Below are the code and all the weights of a small trained network. Each question names an input and a target symbol and asks about switching units off, where a switched-off unit gives its printed mean instead of its output.

import numpy as np


def w(rows, s, z=0):
    codes = np.array(rows[::2]) - 128.0
    scale = np.full(codes.shape[1], s)
    scale[-1] = z or s
    return codes * scale


def f(y):
    return np.maximum(y, 0)


def softmax(a):
    e = np.exp(a - a.max(-1, keepdims=True))
    return e / e.sum(-1, keepdims=True)


def log_softmax(a):
    a = a - a.max(-1, keepdims=True)
    return a - np.log(np.exp(a).sum(-1, keepdims=True))


def net(x, mask):
    ids = ['βηξπτω'.index(c) for c in x.split()]
    T = len(ids)
    res = E[ids] + P[:T]
    r = res
    for j in range(2):
        rows = slice(4 * j, 4 * j + 4)
        q, k, v = (r @ M[0][rows].T for M in (Q, K, V))
        z = softmax(np.where(np.tri(T) > 0, q @ k.T / 4**0.5, -1e9)) @ v
        o = O[0][rows]
        res = res + np.where(mask[j], z, o[:, -1]) @ o[:, :-1]
    y = f(res @ A[0][:, :-1].T + A[0][:, -1])
    res = res + np.where(mask[2:14], y, B[0][:, -1]) @ B[0][:, :-1]
    return log_softmax(res[-1] @ U[:, :-1].T + U[:, -1])


Q, K, V, O, A, B = {}, {}, {}, {}, {}, {}
E = w([
[90,184,87,162,83],'β',
[238,120,110,199,111],'η',
[69,120,198,170,83],'ξ',
[172,248,168,78,79],'π',
[188,141,60,103,52],'τ',
[124,164,225,113,46],'ω',
],0.016)
P = w([
[105,96,116,169,5],'0',
[155,164,118,141,178],'1',
[74,97,96,91,72],'2',
[152,152,116,133,193],'3',
[74,98,106,88,62],'4',
[155,161,118,124,205],'5',
[82,105,107,94,45],'6',
[157,179,127,113,213],'7',
],0.012)
Q[0] = w([
[120,115,154,154,3],'H0',
[129,202,118,222,153],'H0',
[22,114,105,39,59],'H0',
[148,25,159,145,172],'H0',
[118,154,61,109,49],'H1',
[57,127,190,181,36],'H1',
[146,50,163,84,62],'H1',
[167,71,87,112,49],'H1',
],0.014)
K[0] = w([
[159,142,174,218,100],'H0',
[108,45,158,115,159],'H0',
[100,195,100,123,29],'H0',
[136,164,139,104,165],'H0',
[139,193,48,118,124],'H1',
[98,152,143,187,53],'H1',
[190,62,122,148,8],'H1',
[210,101,124,151,67],'H1',
],0.016)
V[0] = w([
[158,46,119,96,99],'H0',
[159,148,163,104,105],'H0',
[192,200,159,54,132],'H0',
[53,190,7,198,106],'H0',
[153,151,175,157,114],'H1',
[112,153,165,109,166],'H1',
[166,131,114,225,171],'H1',
[192,194,129,91,164],'H1',
],0.013)
O[0] = w([
[96,213,133,92,82,141],'H0',
[158,155,107,212,60,166],'H0',
[249,136,90,245,181,21],'H0',
[187,82,158,55,254,185],'H0',
[123,130,104,115,223,204],'H1',
[77,70,136,143,113,55],'H1',
[108,164,27,127,127,101],'H1',
[159,47,111,105,169,2],'H1',
],0.0091,0.0083)
A[0] = w([
[98,74,136,86,86,2],'N0',
[80,116,164,131,246,99],'N1',
[205,169,170,116,144,171],'N2',
[84,148,146,113,137,52],'N3',
[169,70,55,105,129,64],'N4',
[160,90,76,101,60,86],'N5',
[73,168,45,130,186,24],'N6',
[185,110,130,83,71,125],'N7',
[116,40,110,127,149,169],'N8',
[109,124,77,95,87,95],'N9',
[111,144,132,116,133,30],'N10',
[127,138,155,72,75,197],'N11',
],0.012,0.0022)
B[0] = w([
[192,124,66,69,116,174],'N0',
[80,109,32,224,14,163],'N1',
[109,105,143,48,228,173],'N2',
[199,102,158,141,97,204],'N3',
[120,73,180,144,8,158],'N4',
[63,109,227,77,187,152],'N5',
[170,196,113,150,174,155],'N6',
[108,130,105,223,74,161],'N7',
[142,220,87,108,200,134],'N8',
[163,205,145,98,60,162],'N9',
[152,112,158,136,125,158],'N10',
[112,99,104,172,193,251],'N11',
],0.011,0.016)
U = w([
[61,87,56,90,160,254],'β',
[103,245,59,106,131,58],'η',
[187,90,177,31,2,129],'ξ',
[228,107,125,172,149,118],'π',
[45,153,175,90,226,145],'τ',
[28,156,140,218,107,169],'ω',
],0.0055,0.002)

Each question gives the input, a string of symbols that net reads in full, and the target symbol t.
The units are the heads (4 rows each of Q, K, V and O) and the neurons (one row each of A and B). Each row of codes is followed by its name. A weight is (code - 128) times the scale printed after its matrix; where a second scale follows, it is the last column's (O, A, B and U).
mask holds one flag per unit, heads first, then neurons. A switched-off unit (its flag False) gives its mean, the last column of its rows in O or B, instead of its output. The means were averaged over made-up inputs and are rounded, as every weight is.
A unit's drop is (log p(t) with every unit on - log p(t) with that unit switched off) / (log p(t) with every unit on - log p(t) with every unit switched off).
The circuit of an input: a set's keep is (log p(t) with only the set's units on - log p(t) with every unit switched off) / (log p(t) with every unit on - log p(t) with every unit switched off). Starting from the 12 units with the biggest drops (on a tie, the unit counted first), units are removed one at a time, each time the one whose removal leaves the highest keep (on an exact tie, the one counted first), for as long as the keep stays at least 0.8.
circuit, biggest first: the units of the circuit, biggest drop first
k most important neurons: the k neurons with the biggest drops, biggest first
which heads matter: for each layer, one digit per head in row order, 1 if its drop is at least 0.15 and else 0, layers parted by /
drop when u is switched off: that unit's drop, to one decimal
input π ξ τ ξ ξ ξ π, target π: most important neuron	(N7)
input τ π η, target τ: circuit, biggest first	(N2 N3 H1 N1)
input ξ ω ξ ξ ξ β ξ ξ, target ω: circuit, biggest first	(N1 N0)
input η ξ η, target η: circuit, biggest first	(H1 N6)
input η π η τ ξ η β, target η: circuit, biggest first	(H1 N6 N9)
input τ ξ π ω ξ ω β ω, target τ: circuit, biggest first	(N2 N0)
input τ ξ β, target τ: circuit, biggest first	(H0 H1 N2 N1)
input ξ τ ξ π η ξ β, target ξ: 3 most important neurons	(N9 N0 N3)
input β ξ ω, target β: 2 most important neurons	(N1 N2)
input ξ ξ π η η ξ ξ ξ, target ω: which heads matter	01
input ω ξ ω, target ω: which heads matter	10
input ω ξ τ ω ξ ω, target τ: circuit, biggest first	(N2 H1)
input ω ω π, target ω: 3 most important neurons	(N7 N0 N3)
input π ξ ξ ξ ω ω β, target π: circuit, biggest first	(H0)
input η ξ ξ ξ ξ ξ τ, target η: 2 most important neurons	(N9 N6)
input π ξ π, target π: drop when N3 is switched off	-0.1
input τ τ η, target τ: drop when H1 is switched off	0.2
input η ξ τ, target η: drop when N9 is switched off	0.2
